Here is a tiny trained network, its code and every weight. The questions are about switching its units off for an input and a class, where a switched-off unit gives its printed mean instead of its output.

import numpy as np


def w(rows, s, z=0):
    codes = np.array(rows[::2]) - 128.0
    scale = np.full(codes.shape[1], s)
    scale[-1] = z or s
    return codes * scale


def f(y):
    return np.maximum(y, 0)


def log_softmax(a):
    a = a - a.max(-1, keepdims=True)
    return a - np.log(np.exp(a).sum(-1, keepdims=True))


def net(x, mask):
    res = np.array(x, float).reshape(1, 7) / 4 @ E
    y = f(res @ A[0][:, :-1].T + A[0][:, -1])
    res = res + np.where(mask, y, B[0][:, -1]) @ B[0][:, :-1]
    return log_softmax(res[-1] @ U[:, :-1].T + U[:, -1])


A, B = {}, {}
E = w([
[224,103,123,98,37,233,151],'x0',
[106,118,205,168,13,98,3],'x1',
[123,129,130,134,130,135,126],'x2',
[130,126,128,127,129,124,132],'x3',
[129,191,108,28,161,145,31],'x4',
[64,52,197,26,112,119,185],'x5',
[35,11,11,138,113,178,67],'x6',
],0.0063)
A[0] = w([
[136,185,134,21,159,141,75,206],'neuron 1',
[186,154,93,186,137,143,101,129],'neuron 2',
[151,156,140,76,151,128,96,175],'neuron 3',
[110,123,232,158,33,83,39,126],'neuron 4',
[125,92,140,202,135,119,219,231],'neuron 5',
[200,115,122,107,69,203,135,52],'neuron 6',
[190,142,149,114,80,202,132,89],'neuron 7',
[208,118,127,97,71,204,127,87],'neuron 8',
[173,161,96,92,205,129,207,91],'neuron 9',
[50,33,8,156,110,207,57,62],'neuron 10',
[128,81,165,198,102,109,196,251],'neuron 11',
[119,166,99,17,175,150,67,232],'neuron 12',
[191,119,94,93,69,219,122,84],'neuron 13',
[173,183,94,219,142,140,93,140],'neuron 14',
[64,172,126,145,150,54,107,82],'neuron 15',
[154,168,62,217,146,140,99,119],'neuron 16',
[78,154,116,140,177,46,105,61],'neuron 17',
[58,59,189,51,125,106,190,213],'neuron 18',
[127,131,200,174,16,88,25,119],'neuron 19',
[68,169,120,145,168,60,110,47],'neuron 20',
[174,160,67,208,160,129,108,109],'neuron 21',
[233,247,254,123,136,83,171,1],'neuron 22',
[152,161,73,204,147,107,98,124],'neuron 23',
[189,122,114,96,60,195,143,70],'neuron 24',
],0.0066,0.0023)
B[0] = w([
[166,144,106,210,86,156,44,200],'neuron 1',
[144,65,188,55,104,122,133,171],'neuron 2',
[148,164,112,188,91,151,104,167],'neuron 3',
[163,148,58,100,199,204,191,235],'neuron 4',
[203,156,94,195,100,176,19,208],'neuron 5',
[84,74,173,181,208,59,123,180],'neuron 6',
[69,94,161,172,190,66,144,176],'neuron 7',
[83,77,155,173,198,76,122,187],'neuron 8',
[148,152,73,113,186,196,205,194],'neuron 9',
[4,223,94,107,26,54,253,254],'neuron 10',
[203,171,98,189,87,173,18,209],'neuron 11',
[190,144,100,213,72,157,34,209],'neuron 12',
[76,79,182,188,194,79,134,190],'neuron 13',
[159,80,173,45,92,137,125,187],'neuron 14',
[101,79,171,163,174,108,140,178],'neuron 15',
[175,82,178,37,95,134,112,186],'neuron 16',
[101,54,184,173,194,93,120,178],'neuron 17',
[231,79,179,43,88,154,44,221],'neuron 18',
[159,131,42,97,235,223,243,238],'neuron 19',
[106,76,173,163,189,81,123,173],'neuron 20',
[174,79,173,45,100,130,104,179],'neuron 21',
[18,232,93,122,2,58,250,225],'neuron 22',
[158,91,161,72,119,133,130,178],'neuron 23',
[91,83,174,164,184,79,122,180],'neuron 24',
],0.0057,0.0074)
U = w([
[57,177,110,108,51,63,188,124],'0',
[92,74,202,185,238,50,123,88],'1',
[151,130,119,128,127,151,115,253],'2',
[156,137,51,88,221,220,177,88],'3',
[178,86,206,2,86,137,95,90],'4',
[168,159,99,224,82,162,50,88],'5',
],0.0099,0.0071)

Each question gives the input, the list of numbers given to net, and the class t.
The units are the neurons (one row each of A and B). Each row of codes is followed by its name. A weight is (code - 128) times the scale printed after its matrix; where a second scale follows, it is the last column's (A, B and U).
mask holds one flag per neuron, in row order. A switched-off neuron (its flag False) gives its mean, the last column of its row in B, instead of its output. The means were averaged over made-up inputs and are rounded, as every weight is.
A unit's drop is (log p(t) with every unit on - log p(t) with that unit switched off) / (log p(t) with every unit on - log p(t) with every unit switched off).
The circuit of an input: a set's keep is (log p(t) with only the set's units on - log p(t) with every unit switched off) / (log p(t) with every unit on - log p(t) with every unit switched off). Starting from the 12 units with the biggest drops (on a tie, the unit counted first), units are removed one at a time, each time the one whose removal leaves the highest keep (on an exact tie, the one counted first), for as long as the keep stays at least 0.8.
circuit, biggest first: the units of the circuit, biggest drop first
top k neurons: the k neurons with the biggest drops, biggest first
drop of u: that unit's drop, to one decimal
input [7,4,6,4,-8,6,-8], class 0: top 2 neurons : [neuron 22; neuron 12]
input [6,8,-4,-3,4,-6,-7], class 3: circuit, biggest first : [neuron 19]
input [8,1,-2,-1,1,8,7], class 1: circuit, biggest first : [neuron 13; neuron 6; neuron 8]
input [-3,-7,7,7,-6,-7,4], class 2: top 2 neurons : [neuron 19; neuron 4]
input [4,6,-6,1,3,-8,-3], class 4: circuit, biggest first : [neuron 14; neuron 2]
input [-7,7,-7,-8,-4,6,6], class 2: circuit, biggest first : [neuron 18; neuron 4]
input [-6,-3,0,-2,6,-2,4], class 1: top 3 neurons : [neuron 17; neuron 20; neuron 11]
input [-6,5,1,-6,-7,2,-6], class 5: top 2 neurons : [neuron 11; neuron 10]
input [2,-5,-5,1,7,-6,1], class 5: top 3 neurons : [neuron 12; neuron 1; neuron 19]
input [4,-7,1,1,-8,-5,1], class 5: top 2 neurons : [neuron 5; neuron 19]
input [3,8,-2,1,7,4,3], class 3: circuit, biggest first : [neuron 19; neuron 4]
input [-7,1,-3,-2,-8,0,7], class 5: top 2 neurons : [neuron 5; neuron 11]
input [-6,-4,1,-2,-7,1,5], class 5: circuit, biggest first : [neuron 5; neuron 11]
input [-4,-5,4,-2,-3,0,8], class 0: circuit, biggest first : [neuron 10]
input [0,8,-5,1,5,0,-5], class 3: top 3 neurons : [neuron 19; neuron 4; neuron 10]
input [-6,6,2,-8,7,8,5], class 2: circuit, biggest first : [neuron 12; neuron 4]
input [3,-4,-5,-2,-8,-2,-6], class 5: top 3 neurons : [neuron 5; neuron 11; neuron 10]
input [5,-7,-6,3,-8,4,5], class 5: top 3 neurons : [neuron 5; neuron 11; neuron 19]
input [6,6,-6,0,-3,4,-4], class 1: drop of neuron 7 : 0.3
input [1,-2,-4,-1,-1,7,3], class 4: circuit, biggest first : [neuron 18]
